Below are the code and all the weights of a small trained network. Each question names an input and a class and asks about switching units off, where a switched-off unit gives its printed mean instead of its output.

import numpy as np


def w(rows, s, z=0):
    codes = np.array(rows[::2]) - 128.0
    scale = np.full(codes.shape[1], s)
    scale[-1] = z or s
    return codes * scale


def f(y):
    return np.maximum(y, 0)


def log_softmax(a):
    a = a - a.max(-1, keepdims=True)
    return a - np.log(np.exp(a).sum(-1, keepdims=True))


def net(x, mask):
    res = np.array(x, float).reshape(1, 5) / 4 @ E
    y = f(res @ A[0][:, :-1].T + A[0][:, -1])
    res = res + np.where(mask, y, B[0][:, -1]) @ B[0][:, :-1]
    return log_softmax(res[-1] @ U[:, :-1].T + U[:, -1])


A, B = {}, {}
E = w([
[1,95,132,233,41],'x0',
[156,24,17,211,225],'x1',
[238,18,203,169,40],'x2',
[166,195,214,242,207],'x3',
[218,220,35,189,45],'x4',
],0.0054)
A[0] = w([
[162,194,50,132,56,48],'N0',
[193,158,93,170,52,91],'N1',
[144,208,62,146,105,16],'N2',
[167,53,67,193,153,8],'N3',
[93,216,142,174,212,119],'N4',
[212,157,107,34,171,15],'N5',
[19,116,97,182,49,148],'N6',
[62,108,55,28,134,112],'N7',
[135,45,105,83,46,119],'N8',
[118,36,78,205,137,130],'N9',
[146,182,180,104,24,58],'N10',
[130,37,225,103,137,76],'N11',
[217,112,101,35,167,39],'N12',
[219,128,111,176,44,115],'N13',
[163,87,46,152,205,25],'N14',
[63,142,45,43,120,102],'N15',
[112,84,220,84,131,129],'N16',
[205,3,106,187,139,114],'N17',
[94,75,183,96,170,2],'N18',
[210,160,91,56,189,30],'N19',
[164,170,196,180,193,11],'N20',
[146,156,167,187,165,33],'N21',
[67,96,156,56,184,75],'N22',
[91,172,172,181,213,114],'N23',
[49,79,113,221,61,79],'N24',
[154,47,83,71,59,58],'N25',
[42,131,107,175,86,53],'N26',
[205,122,211,197,143,108],'N27',
[67,123,123,181,72,51],'N28',
[170,124,240,99,34,116],'N29',
[55,206,149,94,98,91],'N30',
[228,144,100,139,60,107],'N31',
[86,128,31,153,201,108],'N32',
[152,87,77,32,91,103],'N33',
],0.0069,0.0035)
B[0] = w([
[35,89,81,172,192,190],'N0',
[62,96,108,152,181,195],'N1',
[3,94,39,179,210,168],'N2',
[74,241,184,55,113,194],'N3',
[136,119,103,180,38,210],'N4',
[179,129,249,153,198,190],'N5',
[197,93,211,123,198,238],'N6',
[111,141,133,202,37,215],'N7',
[139,130,160,196,67,212],'N8',
[98,208,128,54,118,230],'N9',
[79,213,144,75,147,196],'N10',
[27,81,43,190,179,196],'N11',
[170,123,231,177,166,197],'N12',
[30,70,56,168,194,214],'N13',
[73,230,185,72,124,195],'N14',
[135,141,154,213,36,210],'N15',
[62,100,71,151,176,192],'N16',
[64,244,124,45,98,254],'N17',
[5,96,55,182,208,159],'N18',
[163,114,236,148,204,194],'N19',
[123,143,158,216,36,171],'N20',
[133,125,134,190,50,155],'N21',
[31,107,80,166,179,187],'N22',
[131,145,125,164,41,196],'N23',
[211,105,221,114,203,214],'N24',
[130,152,176,216,46,195],'N25',
[205,112,230,139,194,181],'N26',
[152,132,133,201,36,207],'N27',
[183,112,220,149,192,174],'N28',
[87,249,125,16,104,214],'N29',
[93,194,126,56,142,200],'N30',
[60,91,112,163,189,205],'N31',
[101,213,119,54,92,209],'N32',
[126,137,171,201,62,200],'N33',
],0.0077,0.0054)
U = w([
[123,137,110,107,112,238],'0',
[104,206,132,31,124,27],'1',
[75,60,62,170,202,61],'2',
[163,110,139,202,24,32],'3',
[217,86,197,124,211,60],'4',
[207,76,62,46,105,232],'5',
[241,20,10,13,102,7],'6',
[242,25,11,6,102,7],'7',
],0.013,0.012)

Each question gives the input, the list of numbers given to net, and the class t.
The units are the neurons (one row each of A and B). Each row of codes is followed by its name. A weight is (code - 128) times the scale printed after its matrix; where a second scale follows, it is the last column's (A, B and U).
mask holds one flag per neuron, in row order. A switched-off neuron (its flag False) gives its mean, the last column of its row in B, instead of its output. The means were averaged over made-up inputs and are rounded, as every weight is.
A unit's drop is (log p(t) with every unit on - log p(t) with that unit switched off) / (log p(t) with every unit on - log p(t) with every unit switched off).
The circuit of an input: a set's keep is (log p(t) with only the set's units on - log p(t) with every unit switched off) / (log p(t) with every unit on - log p(t) with every unit switched off). Starting from the 12 units with the biggest drops (on a tie, the unit counted first), units are removed one at a time, each time the one whose removal leaves the highest keep (on an exact tie, the one counted first), for as long as the keep stays at least 0.8.
units of the circuit, in order: the units of the circuit, biggest drop first
most important unit: the unit with the biggest drop
top k neurons: the k neurons with the biggest drops, biggest first
input [5,2,8,-7,4], class 0: most important unit -> N17
input [7,0,-3,7,0], class 3: top 2 neurons -> (N4; N23)
input [0,-1,5,4,6], class 2: units of the circuit, in order -> (N13; N31)
input [-4,8,5,4,7], class 1: units of the circuit, in order -> (N17; N3)
input [-5,-1,-1,4,1], class 4: units of the circuit, in order -> (N19; N17)
input [-3,-7,-1,8,-3], class 3: units of the circuit, in order -> (N20; N4)
input [7,-5,-6,1,-5], class 4: top 2 neurons -> (N6; N26)
input [5,5,4,2,2], class 1: units of the circuit, in order -> (N17; N9)
input [6,6,-5,-4,4], class 1: units of the circuit, in order -> (N32; N9)
input [2,-8,7,1,1], class 1: top 2 neurons -> (N29; N10)
input [6,4,8,5,4], class 0: units of the circuit, in order -> (N17; N9)
input [-3,8,5,-6,6], class 1: units of the circuit, in order -> (N17; N3)
input [6,7,5,4,1], class 1: units of the circuit, in order -> (N17; N9)
input [-2,2,5,2,-6], class 2: units of the circuit, in order -> (N11)
input [8,-1,8,7,4], class 0: units of the circuit, in order -> (N29; N13)
input [-7,3,-5,1,4], class 4: top 2 neurons -> (N19; N5)
input [-8,-4,1,-1,-7], class 4: top 3 neurons -> (N5; N12; N19)
input [-7,-5,4,0,3], class 4: top 4 neurons -> (N5; N17; N12; N19)
input [-8,-2,6,8,-8], class 2: top 2 neurons -> (N11; N16)
input [7,-2,-5,7,1], class 3: most important unit -> N4
input [-5,4,8,4,4], class 0: top 3 neurons -> (N17; N27; N13)
input [-3,5,0,5,-1], class 1: top 2 neurons -> (N14; N17)
